In the rows, zero is written as 128.
Rows near named flat spaces through zero
q743-q130: [121 156 163 101  91 153 125 121 157 139 157 135 119  99 124 112 124 165
 128]
q717-q322: [ 81 101  92 164 151 141  85 131 176 129 107 113 108 113 201 149 129 129
 174]
q352-q372: [101 148 156 145 126 130 122 138 143 130 108 145 144 195 130 168  94 161
 142]
q969-q107: [ 64 172 133 111  69 220 128 167  87 139 181 170 123 203  74 169 191 149
 128]
q352-q372: [186  63 129 139 121 124 140 132 145 120 116 136 129 126 138 122 184 130
 108]
q298-q508: [100 139 167 153 107 110 156 154 133  83 185 125  80 122 185  95 113 149
 116]
q298-q508: [124 176 157 134  94 127 149 134 142 102 140 121 100 144 161 116 126 131
 142]
q223-q755: [ 99 125 128  96 122 134 152 112 116 108 127 177 117 169 172 153 123 173
 141]
[ 85  96 102 145 133 120 125 121 137 122 120 168 120  54 155 124 138 146
 191]
q298-q508
q969-q107: [154 130 193 121 112 164 142 142 139 127  66 140 176 120 122 112 150 114
 138]
[131 136 123 143 154 156 121 122 151 132  98 176 128 138 128 110  37 133
  61]
q969-q107
[131 200 158 142 106 131 149 166 114 113 111 155 108 131 125 140 135 130
 121]
q223-q755
[154 172 151 164 145 131 150 130 143 115 145 111 124 123 137 137  86 157
 119]
q298-q508
q18-q152: [ 98  99  70  93 133 117  84 178 126 147 162 177  92 108 119 137 106 144
 119]
[121  24 146 134 172 145 152 157 164 155 146 137 113  55 139  72 130 111
 102]
q18-q152
q717-q322: [104 110  84 151 108 110 124 102 164 141 130 124 149 120 155 107 145 127
 116]
q223-q755: [ 64 141 161 105 150 116 120  84 167 117 110 106 131 166 187 162 116 128
 119]
[146 120 135  91 112 118 107 149 182 128 106 157 140 135 141 129 189 160
 124]
q352-q372
[123 128 149  94  77 119 135  76 140 133 172 169 107 168  61 109 123 134
  68]
q717-q322
[121  84 107 117 201 153  83  87 162 122 127 116 133 113 134 170 109 117
 172]
q223-q755
[112 129 136 129 106 149 138  68 129 117 143 103 107 102 123 158 120  81
 139]
q352-q372
[173 137 161  97 143 116 145 130  73 166 115 151 135 145 132 134 130 145
 127]
q743-q130
q18-q152: [109  90 116 124 133 109 110 169 154 137 155 155 113 102 131 117 136 120
 138]
[ 95 126 135 150 109 133 158 119 125  88 155 128  88  93 136 125 105 144
 121]
q298-q508
[ 99 151  80 142 146  78 116 107 146 118 157 137 132 132 119  79 130 133
  78]
q969-q107
[146 200  89 141 144 137  78 218  49  89 122  84  58 168  88 153 107 158
 210]
q18-q152
[157 122 141 124 130 109 126  90 131  91 128 117 128 115 147 110 136 106
 151]
q969-q107
[145 145 135 118 142 159 126  82 124 118 113 105 134 133 139 134 159 110
 108]
q18-q152
[ 48 234 133 134 103 167 110 103 135 163 179 104  81 111  99 111  99  64
 141]
q352-q372
[146 163 100  93 132 118 102 111 149 155 178 144 102 113 120 135  64 174
 146]
q969-q107
[182  58  93 119 117 108 132 142  84 121 112 144 143 134 163 104 147 145
 126]
q352-q372
[111 137 154 107  49 116 138 103 140 149 175 149  80 131  74  78 128 136
  70]
q717-q322
[161 111 116 133 112 122 107 130 111 172 143  80 128 112 122  57 133 101
  97]
q223-q755
[136 144 127 161 112  97 107 161  58 178 144 121 153 119 143 123 123  88
 154]
q743-q130
[130 156 167 149 100 120 174 163 171  98 164 113  88 143 160 132 144 138
 133]
q298-q508
q447-q784: [147 129  82 155 149 144 167  93 123 145 168 199  93  70 117 175 125 195
  88]
[126 123 129  70 129 164  57 145 102 138 114 130 156 162 149 109 109  91
 153]
q447-q784
[110 139 125 146 144 124 154 102 128 132 135 172  95 162 133 130  99 111
 107]
q717-q322
[127 142 145  98 129 144  74 158 114 129 120 139 147 135 170 108 124 119
 130]
q447-q784
[142  95 152 165 192  98 138 130 162 126  62 159 182  89 109  66  36 109
  58]
q969-q107
[144  97 112 144 104 136 125 165  73 132  92 126  74 111  90 252 144 116
 153]
q969-q107
[ 84 131 131 122 118 121 109  93 164 143  95 117 123 102 112 123 161 125
 115]
q717-q322
[150  93 159 143 123 120 165 107 142 137 144 106 117 107 145 110 140 115
  96]
q18-q152
[114 118 114 108 121 150 111 128 114 130 127  99 158  87 106 135 181 132
 137]
q717-q322

Rows near named flat spaces through zero
q392q994: [ 73 172 103  90 139 120 106 152 166 125 100  89 104 151 113 160  50 150
 110]
q932q613: [ 99 123 135 131 100 115 157 144 117 160 121 125  84 115 126 136  97 138
 119]
q49q452: [154  83 156 145 143 119 136 125 143 139 172 112 104  98 110 104 123  98
 139]
q392q994: [ 99 160 118  98 123 134 105 161 147 119  91  93 102 122 120 155  50 167
 116]
q419q787: [138 150 110 177 107 133 186 140 153 173 141 127  97 104 174  81 148 139
  82]
q932q613: [146 161 197 106  62 178 164  76  66  83 143 172 131 220 101  74 203  71
 111]
[149 147 104 189 122 116 161 133 149 179 143 154  97 160 165 103 166 151
  95]
q419q787
q334q513: [ 47 136  91 133 152 134 138 150 104 149 134 132 141 166 115 113 142 122
 130]
[ 78 190 105  66 155 117  76 168 151 111  94  69 106 133  98 127  57 148
  99]
q392q994
[108  96 168 107 171 135 135 116 116  75 140 175 185 113 188 131 144 102
 107]
q334q513
[148 131 143 131 141 139  98 118 148 126 103 134 159 142 166 139 121  97
 152]
q932q613
[127 119 118 149 134  90 123 138 108 115 117 103 107 143  78 141 133  71
 116]
q49q452
[175 143 125 128  72 104  72 131 130 158 142  98  93 120 102 109 132 138
 155]
q334q513
q678q453: [152 134 134 135 103 122 111 127 136 120 148 106 133 146 156 127 179 156
 120]
[118 110 103 163 120 102 123 154 160  96 150 134 114 136 117 139  93 148
 135]
q932q613
[ 84 149 125 143 169 150 122 142 174 136 144 151 139 165 142 118 147 112
 113]
q419q787
[146 151  88 163 152 103 153 141 128 156 164 135  89 140 194  87 133 120
 105]
q419q787
[167  91 137 192 124 122 172  85 120 166 181 175 132 115 139 110 218  78
 150]
q392q994
[112 149 118 134 137 100 141 151  97  95 119  71 129 136 123 148 133 107
 130]
q49q452
q773q803: [175 125 120 126 132 153 145 117 104 137 124 122 147 154 121 131 115  91
 119]
q678q453: [101 158  67 130 167 165 128 120 144  67 116 157 107 116  82 137 137 135
 187]
[184  77 125 188 117 143 164  90 134 141 182 186 144 104 187  92 221  75
 141]
q392q994
[105 156 135  96 128 117 105 140 152 138 100  94  95 121 103 142  59 163
 114]
q392q994
[ 50 134 169  50 108 121  98 130 196  73 118 156 117 145 157 111 177 165
 134]
q773q803
[131 121 130 136 110 109 141 125 142 126 159 146 140 130 134 126 134 115
 133]
q392q994
[ 96 119 133 105 104 132 125 131 148 121 130 150 107 116 148 116 150 143
 141]
q773q803
[ 75 139 158  95 117 120 128 153 157 107 145 154 138 108 131 143 133 143
 158]
q773q803
[159 131 174 101 129 230 187 135 217 123 180 167 152  76 135  65 110 134
 121]
q49q452
q334q513: [ 89 144 118 179 145 137 137 126 152 117 132 119  90 181  91 123  65 159
 126]
q773q803: [155 122 132 160 149 162 114 130 105 137 123 108 126 143 116 141 117  92
 120]
q419q787: [ 69 160 109 155 185 127 157 191 174 148 127 110 120 150 125 109 121  93
 119]
[ 87 141 121 125 121 116 125 121 138 113 135 112 128  79 104 121 110 146
 107]
q678q453
[107 142 137 110 137  97 109  77 133  91 120 161 118 175 208 154 198 152
  96]
q932q613
[221 119 120 202 137 190 187 117  37 172 108  85 151 125  37 168  79  55
  75]
q773q803
[176 141 113 161 112 108 143 129 124 123 109 107 127  99 110  73  94 141
 110]
q419q787
[106 123 131 109 137 125 126 131 140 112 143 144 126 120 145 146 155 124
 118]
q419q787
[154 104 117 145 147 151 155 149 114 151 133 133 121 110 121 130 120 120
 114]
q678q453
[107 117 117 142 144 118 130 115 122 151 111 116 102 112 133 137 121 102
 143]
q334q513
[150 167 157 184 180 130 149  94 152 152 125 182 118 148 178  98 133 113
 170]
q932q613
[ 83 128 132  64 114 106 102 166 194 113 149 153 123 125 185 119 158 183
 156]
q773q803
[137 102 125 123 154 153 138 129 140 126 119 159 116 110  94 124 109 129
 124]
q678q453
[158 148 134 115 110 136  93 141  99 124 155 122 127 186 192 115 118 139
 126]
q678q453
[158 141  97 119  98 124 113 117 122 128 139 138 157 137 146 157 121 154
 146]
q678q453
[100 138 150 126 137 130 152  95 151 130 139 134  83 135 104 160 151 136
 141]
q932q613
[ 92 127 123 172 158 140 146 137 138 140 150 134 116 131 174 152 144 114
 114]
q419q787
[127 113 144 106 104 146 128 135  98 114 130 135 146 127 118 122 141 112
  89]
q932q613
[164 137 178 120 141  66  76  79  69 116 146 130  94  78 169 154 200  97
 177]
q334q513
[183  84 161 177 130 124 167  87 138 148 171 198 169 124 163 112 220  96
 160]
q392q994
[122 102 113 140 126 103 137 116  97 155 114 128 147 128 147 161 130 111
 138]
q334q513
[160 140 155 100  95 157 119 166 180 130 147 126 126 117 101 125  85 146
 121]
q334q513
[ 87 125 158 158 165 103 181 113 104 129 120 155 143 145 149 132 127 109
 120]
q334q513

Rows near named flat spaces through zero
q845-q106: [121 109 132 155 145 106 104  92 152 151 135 139 107 156 139 165 136 157
 162]
q141-q716: [107 122 138 130 124 124 132 134 142 140 126 121 114 119 126 143 128 123
 103]
[134 121 187 134 117 135  93 134 150 168 178 116 175 120 122 143 130 129
 128]
q845-q106
q120-q78: [143 138 125 108 171 153 126 101 142 141  47 165 133 181 110 134  56 128
 167]
q120-q78: [121 103  91 140 143 126 116 159  93  99 154 105 128 162 120  96 117 129
  37]
q15-q992: [148 107 150 156 128  94  49 140 170 126 133  60 156 108 146 189 217 155
 181]
q320-q480: [153 117 109 107 112 119 125 132  87 151 117 105  81  94 113 109  58 166
 104]
q546-q824: [134 123 148 115 131 126 164 129 129 124 111 109 137 117  91 123  71 150
  93]
[ 89 139 140 102 119 125 115 138 111 139 121 144 131 102 160 121 105 154
 102]
q141-q716
q845-q106: [135 145 145 134 103 138 129 138 134 124 132 122 149 141 113 114 117 142
 139]
[100 107 110 148 155 122 133 113 141 133 128 121  86 127  75 153 146 150
 107]
q845-q106
q320-q480: [148 117 121 115 145 110 121 143 106 155 122 150  83 124 132 117  84 130
  94]
[128 134 147 113 128 127 128 102 125 115 144  97 120 152 148 135 122 138
 134]
q141-q716
[130 105 106  55 128 131 115 156 149 163 169 155 128 107 141  51  95 168
 159]
q141-q716
[119 147 123 122 136  75  98  87 133 180 122 142  93 120 144 169  87 164
 103]
q845-q106
q546-q824: [106 125  82 156 130  78 186 144  90  95  93 169  49 116 135 117  88 228
 142]
[144 123 140 127 132 114  66 132 162 112 125  83 132 124 156 174 184 123
 179]
q15-q992
[145 137 119 122 109 138  94 131 172 131 137  74 144 128 141 145 184 132
 150]
q15-q992
[114 132 121 134 127 147 169 110  69 123 150 170 120 139  96  95  52 115
  70]
q15-q992
[136  95 117 112 116  98 120 149 102 159 122 124  84 114  89 115  75 122
  88]
q320-q480
q141-q716: [151 110 105 138  91 155 146 164 115 129 101 137 108 109 138 119 148 115
 150]
[149 169 102  87 132 100 121 104 105 179 115 140 105 130 143  85  73 115
 108]
q845-q106
[ 90 171 155 174  59 145  99 105 122 158 175 149 140  83 140  99 142  68
  89]
q546-q824
[120 154 155 106  98 113 127 131 148 121 137 117 113 133 144 126 134  82
 119]
q546-q824
[123 127 172 143 101 129 138 146 147 151 122 132 124 119 136 125 176 126
 174]
q120-q78
[ 99 136 136 148 112 123 144 144 108 163 136  95 113 113 127 140 149 131
 120]
q120-q78

Rows near named flat spaces through zero
q278q209: [125  98 124 134 119 131 136 103 132 110 108 129 122 139 137 150 134 134
 106]
q609q296: [ 92  90 171 122  83  98 111 117 115 157 140 132 182 166 149  78 190  65
 149]
q925q909: [ 67 133  97 116 107 104 185 111  45 159 177 149 154 111 112 179 160  57
  74]
[108 115 148 101 133 169  99 162  98 178 143  97 192 186 169 133 135  82
 133]
q609q296
[ 99 135 111 120 114 120 151 118  95 142 150 133 137 121 124 153 143  97
 109]
q925q909
[129 104 154 122 135 133 129 123 133 114 150 115 121 157 135 130 113 133
 111]
q278q209
q269q694: [129 127 123 144 122 122 119 111 124 135 122 124 109 148 119 121 138 124
 122]
q609q296: [153 157  93 126 178 166 139 147 143 110 116 115  91 104 121 168  65 178
 107]
[125 117 138 127 112 112 121 117 127 131 127 134 132 131 129 117 148 116
 132]
q609q296
q764q440: [131 155  86 156 106  82 172 114  96 139 174  98 103  87  50  95 150  33
 112]
q764q440: [146 119 143 149  57  89 179  86 122 118 107 148  88 160 101 136 148 108
  82]
[139 128 128 132 130 134 120 129 134 121 122 121 127 127 126 120 122 137
 136]
q925q909
q582q488: [151  74 103 115 144 129 126 108  92 156 121 106  59 105 136  80  77 106
 126]
q278q209: [112 137  92 130 153 114 147 128 113 138 113 136 139 107 118 125 143 128
 117]
[104 108 157 109 108 129 112 136 104 163 139 119 178 170 152 105 162  82
 138]
q609q296
[165 162 178 133 146 132 156 136 120 141 134 146 147  94 141 123  89 153
 125]
q269q694
[117 136 115 121 163 145 107 150 126 135 139 114 152 104 129 117 118 130
 145]
q764q440
q269q694: [143 129 122 153  84 100 128  88 135 106 127 116 116 147 109 140 141 129
 107]
[136 162 137  98 176 134 121 166 108 163 174 116 138 118 104  83 121 130
 161]
q278q209
[120 134 119 120 157 146 107 140 134 131 143 119 144 113 138 127 120 137
 149]
q764q440
[134 180 143 161 149 137 134 145 144 157  99 146 160 114  97 138 157 119
 139]
q582q488
q632q184: [127 137 138  30  86 105 172 154 112 134 117  71 133 153 118 156  93  95
 145]
q632q184: [129 118 106 122 123 131 142 107 137 133 127 107  98 120 122 133 145 136
 149]
q582q488: [152 153  63 164  76 107 163 102 115 121 145 134 111 134 165 146  75 115
 111]
[117 132 120 117 165 151  99 148 130 131 136 119 147 114 146 124 119 141
 149]
q764q440
[135 141 167 117 150 151 144 137 124 163 110 149 174  82 151 129  88 139
 126]
q269q694
[134 141 117 119 139 114 137 150 142 103 150 109 107 156 122 130 142 132
 142]
q269q694
[132 155  91 117  67 106 164  89 151 145 141 179  76 117 198 136  47 100
 151]
q582q488
[113 140 152 130 136 129 118 146 135 112 129 130 169 138 110 140 170 143
 124]
q582q488
[124 126 123 128 145 139 114 139 130 128 133 119 141 120 135 128 126 130
 141]
q764q440
[119 121 138 127 124 125 128 130 119 134 132 127 139 137 130 119 141 118
 128]
q609q296
[ 73 124  95 173 113 112 183 151  98 135 138 132 140 124  96 105 124  88
 100]
q278q209
[165 121 107 162 150 136 121 119  93 150 112 103 115 110 105 108 113 115
 118]
q582q488
[130 108 143 182 134 130  65  75 105 110 147 177 145 153  93 132 166 151
 101]
q632q184
[160 149 150 154  29 139  68 104 176 114  71 149 109 127 156 182 132 118
 153]
q278q209

Rows near named flat spaces through zero
q635_q40: [133 118 126 142 155 123 111 139 120 103 161 135 105 162 120 126 139 148
 147]
q331_q850: [ 76 142 151  99 106 138 140 121 116  91 131 144 100 103  98 143 125 100
 142]
q635_q40: [125 132 130 135  90 139 157 151 143 127 125 143 126 120 126 160 126 139
 106]
q983_q982: [119 142 155 100 126 120 159 160  72  52 111 137 139 159 136 162 121 129
  97]
[112 147 134  93 140 145 178 152 145 116 117 159 134 116 100 166 126 145
 117]
q331_q850
q450_q12: [125 123 132 139 142 132  81 116  94 127  77 154  95 113 175 155 149 132
 172]
[123 104 136 141 122 124 105  83 102 150 112  89 156 119 136 110 125 128
  96]
q635_q40
[110  46  87 109 163 118  87 114 105 111 192 143 100 137 145 141 142 136
  70]
q983_q982
[118  73 105 202 104 107 112 113 102 146 131 148  66 156 142 120 118 118
 121]
q331_q850
q331_q850: [206  97 138 105 143 158  98  81 153 109 178  65 120 125 186 121 129 116
 159]
q623_q935: [162  90  58 184 128 175 168 120 128  77 169 146 165 103 187 137 133 133
 163]
[140  88 128 129  81 124 109 106 109 128 141 133  95 142 119 137 129  88
 158]
q331_q850
q983_q982: [114  94 107 138 146 120  76 129 130 153 101 136 102  84 147 131 136 139
 147]
[139  99 149 155 115 105 129  80 135 155 105 116 178  97 149 114 118 147
  71]
q635_q40
[118 155 134  97 115 115 170 153 141 117 132 103 139 123 103 116 138 164
 134]
q331_q850
[123 173 106 142 171 103 151 171 127 123 132 129 150 135 120 119 109 181
  98]
q331_q850
[ 84  78 127 168  93 124 104 129 104 131 129 139  91 156 119 153  97 120
 128]
q331_q850
[ 99 140 120 139 138 121 134  90 139 143  84 141 138 129 128 104 125  87
  87]
q635_q40
[134 148 128 139 128 143 171 118 131 125 130 117 162 117 117 148 107 109
 111]
q983_q982
q450_q12: [130 182 110 139 137 124 185 113 141  75 141 112 173 113 145 119 131 156
  89]
q576_q670: [125 131 113 138 118 162 134  98  86 109 121  96  96 119 116 115 122 100
 126]
[136 124 107 149 102 130  99 116 124 116 144  78 172  76 133 148 118 135
 124]
q576_q670
[186 162 121  91 125 124 135 142 140 168 120 124 151 117 120 131  79  79
 173]
q983_q982
[132 110 129 125 133 106 106 146 113 169 150 157 104 153 129 151 129 107
 144]
q450_q12
[110 160 140 117 123  47 101 149 204  67 172 131 242  82 143 171  80 164
 141]
q576_q670
[159  98 147 120 154 157  74 103 164 129 169 108 125 117 180 139 136 105
 133]
q331_q850
[158 116 126 184 127 120 117 123 114 152 125 117 125 160 179  77 147 121
 105]
q331_q850
q623_q935: [163 150 137 133 130 127 129 125 133 123 128  96 123 148 129 190 158 122
 128]
[ 68 140 145  95 141 149 146 116 160 142  76 154 118 134 104 124 134 100
 132]
q635_q40
[125 144 140 158 137 158 148 169 128  99  70 114 145 134 124 122 109 109
 150]
q983_q982
[116 121 143 128 116 132 138 104 123 150 113 102 166 114 125 113 128 137
 107]
q635_q40
[172  58 208  98 110 111 132 114 168 103  96 155 151 152  78  81 186 150
 115]
q576_q670
[ 62 154 103 126 142 133 134 168 102  34  42 117 161 137 184 101 125 185
 139]
q983_q982
[162 142 115  88 103 128 137 181 133 135 158 136 116 129 113 149 129 141
 152]
q635_q40
[134 105 113 163 126 118 126 141 130 168 114 149 130 146 138 114 109 137
 102]
q331_q850
[ 56 155 120 139 147 127 137 164 135 147  89 120 170 178 146 130  89 135
 126]
q576_q670
[158  78 155 128 103 118 134 121 143  95 142 123 172  98  92 114 155 152
 120]
q576_q670
[ 95 144 123 112  98 107 162 136 139 130 132 154 135 119  90 128 147 127
 133]
q331_q850
[127 131 165 104  81 132 116 127 135 113 139 119 109 133 104 128 164  86
 147]
q331_q850
[131 151 103 123 137 144 164 109 134  78 132 117 176 130 137 128 119 138
 122]
q450_q12
[198  91  89 120 158 127 121 102 151  97 142  72 106 129 157 158 166 133
 122]
q623_q935

Rows near named flat spaces through zero
q681_q432: [103  96 126 155 149 119 163 111  95 139  82 110 148 124 129 103 148 169
 108]
q429_q479: [120 122 152 155 137 165 118 147 111 137 138 116 110 143 162 145 116 128
  90]
q429_q479: [174 113 175 151  90 125 151 144 122 131 124 120 127 128 135 133  65  89
 135]
q821_q376: [119 158 153 119 115 134 119 126 121 128 144  93 158 122 142 125 123 151
  92]
q28_q532: [149 108 123 148 185 149 130 150 164  85 122 105 138 137 151 113 159  86
 128]
[143 125 139 158 168 139 124 141 136 130 149 115 135 115 135 133 141  74
 125]
q28_q532
q751_q701: [131 134 124 121 149  86  89 113 115 143 136 122 113 136 147  66 139 148
 122]
[139 163 106  91 128  68 148 106 167 110 143 141 163 113  84  94  97 128
 182]
q429_q479
q28_q532: [151 142 136 110 137 139 166 131 154  90  90  84 124 119 143 107 130  87
 145]
[139 191  80 103 138 138 124  76 128  41 121 146 133 149 127 107  60  95
  88]
q429_q479
q987_q56: [ 94 130 104  88  97 164  88 154 152  89  67 101 147  49 103 108 126 115
 104]
[130 141 131 109 133 140 164 120 135 133 123 128 100 133 147 120 116 135
 140]
q28_q532
[154 134 156 100 146 140 165 145 150  91 107 127  98 126 151 128 122 131
 116]
q28_q532
q681_q432: [143 159  99  98  99 133 105 124 113 133 118 105 106 156 100 119 114  85
 118]
[126 118 133 129 107 147 139 153 134 106 139 137 112 127 126 169 130 109
 139]
q751_q701
[144 139 152 120 148 120 131 170  82 105 122 131 114 132 173 167  61  89
 166]
q429_q479
